Here is a tiny trained network, its code and every weight. The questions are about switching its units off for an input and a target symbol, where a switched-off unit gives its printed mean instead of its output.

import numpy as np


def w(rows, s, z=0):
    codes = np.array(rows[::2]) - 128.0
    scale = np.full(codes.shape[1], s)
    scale[-1] = z or s
    return codes * scale


def norm(h):
    return h / np.sqrt((h * h).mean(-1, keepdims=True) + 1e-5)


def f(y):
    return y / 2 * (1 + np.tanh(0.7978845608 * (y + 0.044715 * y**3)))


def softmax(a):
    e = np.exp(a - a.max(-1, keepdims=True))
    return e / e.sum(-1, keepdims=True)


def log_softmax(a):
    a = a - a.max(-1, keepdims=True)
    return a - np.log(np.exp(a).sum(-1, keepdims=True))


def net(x, mask):
    ids = ['ΔΘΛΞΨΩαγεημπφ'.index(c) for c in x.split()]
    T = len(ids)
    res = E[ids] + P[:T]
    q, k, v = (norm(res) @ M[0].T for M in (Q, K, V))
    z = softmax(np.where(np.tri(T) > 0, q @ k.T / 4**0.5, -1e9)) @ v
    res = res + np.where(mask[0], z, O[0][:, -1]) @ O[0][:, :-1]
    y = f(norm(res) @ A[0][:, :-1].T + A[0][:, -1])
    res = res + np.where(mask[1:13], y, B[0][:, -1]) @ B[0][:, :-1]
    return log_softmax(norm(res)[-1] @ U[:, :-1].T + U[:, -1])


Q, K, V, O, A, B = {}, {}, {}, {}, {}, {}
E = w([
[84,158,166,137,170,79,150,122,183,82],'Δ',
[114,80,175,55,87,121,129,135,153,84],'Θ',
[139,151,203,135,174,159,114,157,153,102],'Λ',
[125,97,240,139,134,142,144,167,139,104],'Ξ',
[164,79,200,156,101,133,168,138,139,91],'Ψ',
[127,123,111,162,73,89,183,68,191,66],'Ω',
[86,175,205,121,149,114,131,110,178,66],'α',
[113,142,165,212,183,85,139,105,153,98],'γ',
[217,99,130,165,108,206,97,151,150,124],'ε',
[159,176,156,247,183,131,119,90,157,92],'η',
[79,146,200,84,162,144,96,125,160,87],'μ',
[234,58,132,70,209,123,218,10,82,164],'π',
[64,121,122,132,200,168,54,78,149,102],'φ',
],0.015)
P = w([
[110,158,99,174,206,252,142,178,78,13],'0',
[113,84,148,121,163,142,75,71,137,71],'1',
[102,82,145,111,160,144,103,106,151,103],'2',
[99,94,142,108,157,136,121,129,158,128],'3',
[106,108,142,114,146,126,137,138,165,143],'4',
[103,122,149,115,132,122,144,143,167,159],'5',
[105,145,157,120,117,115,149,144,165,173],'6',
[109,147,157,124,104,104,145,151,169,181],'7',
[109,153,157,123,93,87,135,163,164,178],'8',
],0.011)
Q[0] = w([
[171,85,150,114,39,106,154,64,126,102],'H1',
[112,61,254,123,148,141,130,129,196,101],'H1',
[123,154,170,97,180,83,185,113,154,86],'H1',
[93,153,77,71,96,157,207,211,82,154],'H1',
],0.0076)
K[0] = w([
[172,108,77,92,83,96,195,100,72,114],'H1',
[163,112,178,42,183,123,193,69,17,146],'H1',
[69,149,143,124,144,80,149,112,127,83],'H1',
[97,98,190,101,58,99,73,193,254,111],'H1',
],0.0074)
V[0] = w([
[103,108,98,188,88,107,254,61,158,153],'H1',
[145,124,184,180,44,143,86,206,173,170],'H1',
[66,77,107,122,44,107,116,168,84,37],'H1',
[235,64,81,144,117,160,93,139,91,136],'H1',
],0.006)
O[0] = w([
[132,86,148,53,76,205,80,154,132,93,55],'H1',
[39,88,78,154,114,138,90,73,121,77,4],'H1',
[120,191,88,254,99,169,172,217,127,119,111],'H1',
[54,169,125,64,83,110,200,180,187,155,122],'H1',
],0.0089,0.0017)
A[0] = w([
[211,145,104,170,148,217,98,168,31,140,183],'N1',
[135,93,145,199,99,152,96,120,153,90,145],'N2',
[79,116,129,98,151,200,42,139,107,85,194],'N3',
[143,206,116,96,79,81,165,194,81,193,81],'N4',
[97,102,102,77,150,125,97,152,114,206,38],'N5',
[107,102,150,132,136,98,121,130,126,144,99],'N6',
[79,129,164,187,133,112,59,110,78,136,81],'N7',
[177,128,151,104,208,71,82,93,100,159,36],'N8',
[138,106,179,44,140,121,143,130,128,124,187],'N9',
[53,106,74,141,141,80,199,17,105,105,122],'N10',
[20,153,9,81,71,108,156,119,113,235,5],'N11',
[153,69,161,166,161,96,124,48,121,114,182],'N12',
],0.011,0.0031)
B[0] = w([
[34,110,160,226,218,96,131,177,110,76,171],'N1',
[130,131,121,82,128,163,133,126,112,175,254],'N2',
[100,165,125,193,175,83,184,150,136,135,171],'N3',
[107,247,90,121,81,113,161,199,145,200,131],'N4',
[79,124,86,126,131,116,142,143,155,134,129],'N5',
[144,150,149,153,95,163,135,122,158,124,140],'N6',
[119,71,145,129,103,217,169,166,130,122,171],'N7',
[144,105,84,80,44,189,119,102,126,174,184],'N8',
[129,115,113,195,170,102,92,111,100,91,192],'N9',
[111,132,176,179,210,130,118,174,101,111,150],'N10',
[109,134,93,188,64,69,70,129,39,38,130],'N11',
[81,140,144,151,158,115,141,175,124,122,232],'N12',
],0.011,0.0096)
U = w([
[70,107,214,208,188,127,153,169,141,98,180],'Δ',
[117,77,142,19,124,215,194,126,174,206,129],'Θ',
[122,64,97,96,3,159,106,148,119,111,192],'Λ',
[119,131,119,90,48,119,108,124,30,66,209],'Ξ',
[136,142,147,104,120,112,134,119,101,116,2],'Ψ',
[132,135,148,95,116,80,181,104,121,120,60],'Ω',
[125,154,138,67,136,118,132,118,107,103,30],'α',
[129,160,156,109,117,88,131,98,115,153,42],'γ',
[200,143,147,137,117,81,95,204,189,126,14],'ε',
[189,181,153,141,132,126,104,97,133,130,72],'η',
[124,175,150,62,140,108,82,137,121,120,60],'μ',
[207,13,182,65,211,133,65,17,122,10,169],'π',
[117,114,105,89,184,95,87,74,175,157,105],'φ',
],0.0065,0.0034)

Each question gives the input, a string of symbols that net reads in full, and the target symbol t.
The units are the heads (4 rows each of Q, K, V and O) and the neurons (one row each of A and B). Each row of codes is followed by its name. A weight is (code - 128) times the scale printed after its matrix; where a second scale follows, it is the last column's (O, A, B and U).
mask holds one flag per unit, heads first, then neurons. A switched-off unit (its flag False) gives its mean, the last column of its rows in O or B, instead of its output. The means were averaged over made-up inputs and are rounded, as every weight is.
A unit's drop is (log p(t) with every unit on - log p(t) with that unit switched off) / (log p(t) with every unit on - log p(t) with every unit switched off).
The circuit of an input: a set's keep is (log p(t) with only the set's units on - log p(t) with every unit switched off) / (log p(t) with every unit on - log p(t) with every unit switched off). Starting from the 12 units with the biggest drops (on a tie, the unit counted first), units are removed one at a time, each time the one whose removal leaves the highest keep (on an exact tie, the one counted first), for as long as the keep stays at least 0.8.
units of the circuit, in order: the units of the circuit, biggest drop first
unit that matters most: the unit with the biggest drop
top k neurons: the k neurons with the biggest drops, biggest first
input ε ε ε, target Λ: units of the circuit, in order -> (H1, N11, N12, N1)
input γ η ε Δ ε, target Θ: units of the circuit, in order -> (H1, N1)
input η ε α ε Θ π α Ω, target π: units of the circuit, in order -> (H1, N9)
input π α Δ η φ, target φ: top 3 neurons -> (N9, N5, N8)
input φ ε Θ γ η φ, target Θ: units of the circuit, in order -> (N8, H1)
input ε Ω μ Ψ η Ω Θ Δ η, target Θ: units of the circuit, in order -> (H1, N1, N9, N7)
input ε γ Δ Ω γ Δ Λ Ω Δ, target Λ: units of the circuit, in order -> (H1, N8)
input Λ Ξ Θ η Δ η, target Θ: unit that matters most -> N8
input μ Δ Ψ Ω μ φ Θ ε Δ, target Θ: units of the circuit, in order -> (H1, N8, N1, N9)
input Δ η Ψ Δ, target Θ: units of the circuit, in order -> (H1, N8)
input ε Ω Λ ε Ψ π Ω Δ, target π: units of the circuit, in order -> (H1, N9, N12)
input φ Ω Ω ε ε Θ φ Ξ ε, target Λ: top 2 neurons -> (N11, N9)
input Δ Ψ Λ Ξ η Ω π, target π: units of the circuit, in order -> (N9, H1)
input γ Ξ Θ Λ Λ, target Θ: units of the circuit, in order -> (H1, N8, N9)
input Ω π γ Ω Ω ε, target ε: top neuron -> (N4)
input Ω ε π Λ ε, target π: units of the circuit, in order -> (H1, N9, N12)
input α γ η μ ε Θ α, target Θ: units of the circuit, in order -> (H1, N8, N1)
input Θ μ ε Θ, target Θ: top 3 neurons -> (N1, N9, N3)
input Λ η ε Ω Ω, target Θ: top 3 neurons -> (N2, N1, N9)
input ε α α α π Ω Θ, target π: top neuron -> (N9)
input η Θ η Λ ε φ Ω Λ, target Θ: top 2 neurons -> (N8, N1)
input Λ ε μ ε π γ Λ, target π: top 3 neurons -> (N9, N12, N2)
input Ω ε μ Ω, target Θ: top 2 neurons -> (N2, N9)
input η Θ Θ, target Θ: top 2 neurons -> (N1, N2)
input ε φ μ Δ μ, target Θ: top 4 neurons -> (N8, N1, N10, N7)
